Below are the code and all the weights of a small trained network. Each question names an input and a class and asks about switching units off, where a switched-off unit gives its printed mean instead of its output.

import numpy as np


def w(rows, s, z=0):
    codes = np.array(rows[::2]) - 128.0
    scale = np.full(codes.shape[1], s)
    scale[-1] = z or s
    return codes * scale


def norm(h):
    return h / np.sqrt((h * h).mean(-1, keepdims=True) + 1e-5)


def f(y):
    return y / 2 * (1 + np.tanh(0.7978845608 * (y + 0.044715 * y**3)))


def log_softmax(a):
    a = a - a.max(-1, keepdims=True)
    return a - np.log(np.exp(a).sum(-1, keepdims=True))


def net(x, mask):
    res = np.array(x, float).reshape(1, 2) / 4 @ E
    u = 0
    for l in range(3):
        y = f(norm(res) @ A[l][:, :-1].T + A[l][:, -1])
        res = res + np.where(mask[u : u + 10], y, B[l][:, -1]) @ B[l][:, :-1]
        u += 10
    return log_softmax(norm(res)[-1] @ U[:, :-1].T + U[:, -1])


A, B = {}, {}
E = w([
[118,2,66],'x0',
[95,177,222],'x1',
],0.0041)
A[0] = w([
[66,56,230,103],'0.n0',
[52,92,191,149],'0.n1',
[50,68,215,193],'0.n2',
[120,161,51,32],'0.n3',
[115,231,164,236],'0.n4',
[110,2,77,17],'0.n5',
[171,173,118,12],'0.n6',
[72,95,97,99],'0.n7',
[121,173,105,192],'0.n8',
[85,103,105,210],'0.n9',
],0.012,0.0011)
B[0] = w([
[249,45,107,204],'0.n0',
[212,91,119,184],'0.n1',
[245,54,119,206],'0.n2',
[191,107,105,152],'0.n3',
[39,127,157,255],'0.n4',
[61,241,148,245],'0.n5',
[122,85,115,150],'0.n6',
[98,145,143,150],'0.n7',
[123,87,121,152],'0.n8',
[124,135,161,148],'0.n9',
],0.023,0.0073)
A[1] = w([
[117,182,78,103],'1.n0',
[124,152,145,84],'1.n1',
[107,92,148,101],'1.n2',
[125,154,169,124],'1.n3',
[154,130,108,50],'1.n4',
[75,252,59,5],'1.n5',
[140,142,110,48],'1.n6',
[98,194,58,96],'1.n7',
[98,96,142,88],'1.n8',
[26,179,71,105],'1.n9',
],0.021,0.0027)
B[1] = w([
[120,178,209,158],'1.n0',
[153,147,132,139],'1.n1',
[125,191,134,156],'1.n2',
[169,166,112,154],'1.n3',
[136,71,108,131],'1.n4',
[252,246,167,233],'1.n5',
[148,105,144,122],'1.n6',
[119,205,224,177],'1.n7',
[123,188,122,156],'1.n8',
[163,52,31,252],'1.n9',
],0.029,0.012)
A[2] = w([
[152,120,102,71],'2.n0',
[222,194,220,104],'2.n1',
[113,199,180,76],'2.n2',
[87,9,86,30],'2.n3',
[132,88,209,252],'2.n4',
[98,128,14,166],'2.n5',
[80,179,107,231],'2.n6',
[124,210,183,5],'2.n7',
[13,108,111,143],'2.n8',
[175,27,183,151],'2.n9',
],0.015,0.0037)
B[2] = w([
[138,140,104,140],'2.n0',
[171,7,145,254],'2.n1',
[97,190,77,176],'2.n2',
[129,244,188,182],'2.n3',
[87,225,133,158],'2.n4',
[74,45,185,220],'2.n5',
[91,143,46,178],'2.n6',
[86,206,89,180],'2.n7',
[180,88,43,157],'2.n8',
[4,145,184,196],'2.n9',
],0.022,0.0098)
U = w([
[79,210,49,129],'0',
[153,107,111,15],'1',
[242,229,161,179],'2',
[56,10,45,172],'3',
[238,1,195,151],'4',
[163,106,101,8],'5',
[55,137,231,166],'6',
],0.019,0.011)

Each question gives the input, the list of numbers given to net, and the class t.
The units are the neurons (one row each of A and B). Each row of codes is followed by its name. A weight is (code - 128) times the scale printed after its matrix; where a second scale follows, it is the last column's (A, B and U).
mask holds one flag per neuron, layer by layer. A switched-off neuron (its flag False) gives its mean, the last column of its row in B, instead of its output. The means were averaged over made-up inputs and are rounded, as every weight is.
A unit's drop is (log p(t) with every unit on - log p(t) with that unit switched off) / (log p(t) with every unit on - log p(t) with every unit switched off).
The circuit of an input: a set's keep is (log p(t) with only the set's units on - log p(t) with every unit switched off) / (log p(t) with every unit on - log p(t) with every unit switched off). Starting from the 12 units with the biggest drops (on a tie, the unit counted first), units are removed one at a time, each time the one whose removal leaves the highest keep (on an exact tie, the one counted first), for as long as the keep stays at least 0.8.
circuit, biggest first: the units of the circuit, biggest drop first
unit that matters most: the unit with the biggest drop
k most important neurons: the k neurons with the biggest drops, biggest first
k most important neurons of layer l: the k neurons of layer l with the biggest drops, biggest first
drop of u: that unit's drop, to one decimal
input [-3,-5], class 6: 4 most important neurons	1.n5, 0.n4, 0.n5, 1.n9
input [-3,7], class 0: circuit, biggest first	1.n5, 2.n5
input [-1,5], class 6: unit that matters most	1.n5
input [-2,4], class 0: 3 most important neurons of layer 1	1.n9, 1.n5, 1.n2
input [-4,-8], class 6: 2 most important neurons	1.n5, 0.n4
input [0,1], class 6: 2 most important neurons	1.n5, 2.n9
input [-5,-7], class 6: 4 most important neurons	1.n5, 0.n3, 0.n5, 0.n4
input [-4,8], class 0: 2 most important neurons	1.n9, 1.n5
input [6,3], class 4: 2 most important neurons	0.n0, 0.n2
input [-3,8], class 6: 3 most important neurons	1.n5, 0.n5, 0.n2
input [-4,6], class 0: 2 most important neurons of layer 0	0.n5, 0.n4
input [0,8], class 6: 3 most important neurons	1.n5, 2.n9, 1.n9
input [-8,-7], class 3: 2 most important neurons of layer 0	0.n5, 0.n2
input [-7,8], class 0: 3 most important neurons	1.n9, 0.n5, 1.n5
input [-1,7], class 6: most important neuron	1.n5
input [-8,-2], class 3: 3 most important neurons	0.n5, 1.n9, 0.n4
input [-6,3], class 3: drop of 0.n5	0.5
input [1,5], class 4: drop of 0.n2	0.4
input [-3,-3], class 3: drop of 0.n1	0.1
